Small tables with named rows and columns. After each table, cells are looked up by row and column.

Mapu =
,Kevime,Ris,Nunomi,Peg,Zeg
Nemot,35,60,68,48,59
Lafut,52,47,54,64,80
Gumuga,77,52,42,69,47
Kot,77,56,39,74,33
Dov,71,63,43,69,15
Noseniz,59,63,60,44,40
Gep,51,56,51,71,45

What is the Kevime of Gep in Mapu?
51
What is the Nunomi of Lafut in Mapu?
54
What is the Peg of Noseniz in Mapu?
44
What is the Kevime of Dov in Mapu?
71
What is the Ris of Gep in Mapu?
56
What is the Kevime of Lafut in Mapu?
52
What is the Nunomi of Noseniz in Mapu?
60
What is the Peg of Gumuga in Mapu?
69
What is the Kevime of Kot in Mapu?
77
What is the Nunomi of Nemot in Mapu?
68
What is the Zeg of Gumuga in Mapu?
47
What is the Peg of Kot in Mapu?
74
What is the Zeg of Gep in Mapu?
45
What is the Nunomi of Gep in Mapu?
51
What is the Ris of Gumuga in Mapu?
52
What is the Kevime of Nemot in Mapu?
35
What is the Ris of Lafut in Mapu?
47
What is the Ris of Noseniz in Mapu?
63
What is the Zeg of Lafut in Mapu?
80
What is the Ris of Dov in Mapu?
63

Table Pila
	Zifikit	Bogiset	Bog	Nel
Rokile	46	30	32	41
Lesore	37	43	37	40
Lekulu	38	20	38	30
Fuli	25	59	41	37
Muze	25	76	37	49
Vupuvev	34	63	38	42
Pif	32	33	44	31

What is the Zifikit of Vupuvev in Pila?
34
What is the Nel of Muze in Pila?
49
What is the Nel of Fuli in Pila?
37
What is the Zifikit of Lesore in Pila?
37
What is the Bogiset of Vupuvev in Pila?
63
What is the Bog of Pif in Pila?
44
What is the Bog of Rokile in Pila?
32
What is the Bogiset of Fuli in Pila?
59
What is the Bog of Lekulu in Pila?
38

Subi:
|  | Bul | Fafabi | Kunu | Suko |
|---|---|---|---|---|
| Zedumi | -0.1 | -0.4 | -0.5 | -0.7 |
| Letek | -0.4 | -0.4 | -0.5 | -0.2 |
| Nage | 0.4 | -0.1 | 0.0 | -0.5 |
| Numoziv | 0.2 | 0.4 | -0.1 | -0.4 |
| Fiv | 0.0 | 0.2 | 0.0 | -0.2 |
| Rubo | 0.0 | -0.8 | -0.6 | 0.0 |
| Tifu | -0.2 | -0.3 | -0.4 | -0.2 |
| Pogak | -0.1 | -0.4 | -0.3 | -0.1 |
| Fivafo | -0.2 | -0.8 | -0.5 | -0.4 |
| Por | 0.1 | 0.1 | -0.6 | -0.2 |
| Nokobu | -0.6 | 0.3 | 0.6 | -0.5 |

What is the Fafabi of Fiv in Subi? 0.2
What is the Fafabi of Letek in Subi? -0.4
What is the Suko of Nokobu in Subi? -0.5
What is the Fafabi of Nokobu in Subi? 0.3
What is the Kunu of Nokobu in Subi? 0.6
What is the Kunu of Por in Subi? -0.6
What is the Kunu of Nage in Subi? 0.0
What is the Fafabi of Zedumi in Subi? -0.4
What is the Fafabi of Tifu in Subi? -0.3
What is the Kunu of Letek in Subi? -0.5
Row with the largest Suko: Rubo

Table Kuf
columns: Pimer, Vad, Nuroni
Mutenok: [176, 91, 90]
Pasuni: [57, 198, 132]
Tivida: [73, 199, 133]
Kuzaru: [127, 124, 111]
Nus: [102, 217, 117]

Tivida, Nuroni => 133
Mutenok, Nuroni => 90
Nus, Nuroni => 117
Pasuni, Pimer => 57
Pasuni, Nuroni => 132
Nus, Vad => 217
Kuzaru, Pimer => 127
Tivida, Vad => 199
Kuzaru, Nuroni => 111
Pasuni, Vad => 198
Mutenok, Pimer => 176
Mutenok, Vad => 91
Kuzaru, Vad => 124

Doli
|  | Ris | Bak | Lidasi | Gat | Riz | Lub | Mize | Taz |
|---|---|---|---|---|---|---|---|---|
| Dul | -207 | 77 | -280 | 314 | -152 | -188 | -383 | -336 |
| Bidoza | -418 | 245 | -282 | -152 | -576 | -21 | -67 | 222 |
| Banite | -99 | -377 | 56 | -699 | 8 | 172 | 297 | 425 |
| Vipeli | 340 | -806 | -210 | -979 | 580 | 210 | 537 | -620 |
| Pegorus | 255 | 168 | 479 | -206 | -217 | -112 | 279 | 339 |
| Butipef | -306 | -95 | -562 | 327 | -12 | -159 | -508 | -639 |
| Sotavis | -116 | -191 | -210 | 569 | 239 | -249 | -620 | -507 |
| Toz | 257 | -632 | 341 | -452 | 506 | 63 | 196 | 167 |
| Vapage | -546 | -124 | -522 | -27 | -221 | 8 | -351 | -29 |

What is the Taz of Sotavis in Doli? -507
What is the Lub of Vipeli in Doli? 210
What is the Lub of Dul in Doli? -188
What is the Riz of Butipef in Doli? -12
What is the Riz of Bidoza in Doli? -576
What is the Ris of Dul in Doli? -207
What is the Bak of Toz in Doli? -632
What is the Lub of Sotavis in Doli? -249
What is the Taz of Butipef in Doli? -639
What is the Gat of Pegorus in Doli? -206
What is the Lidasi of Vapage in Doli? -522

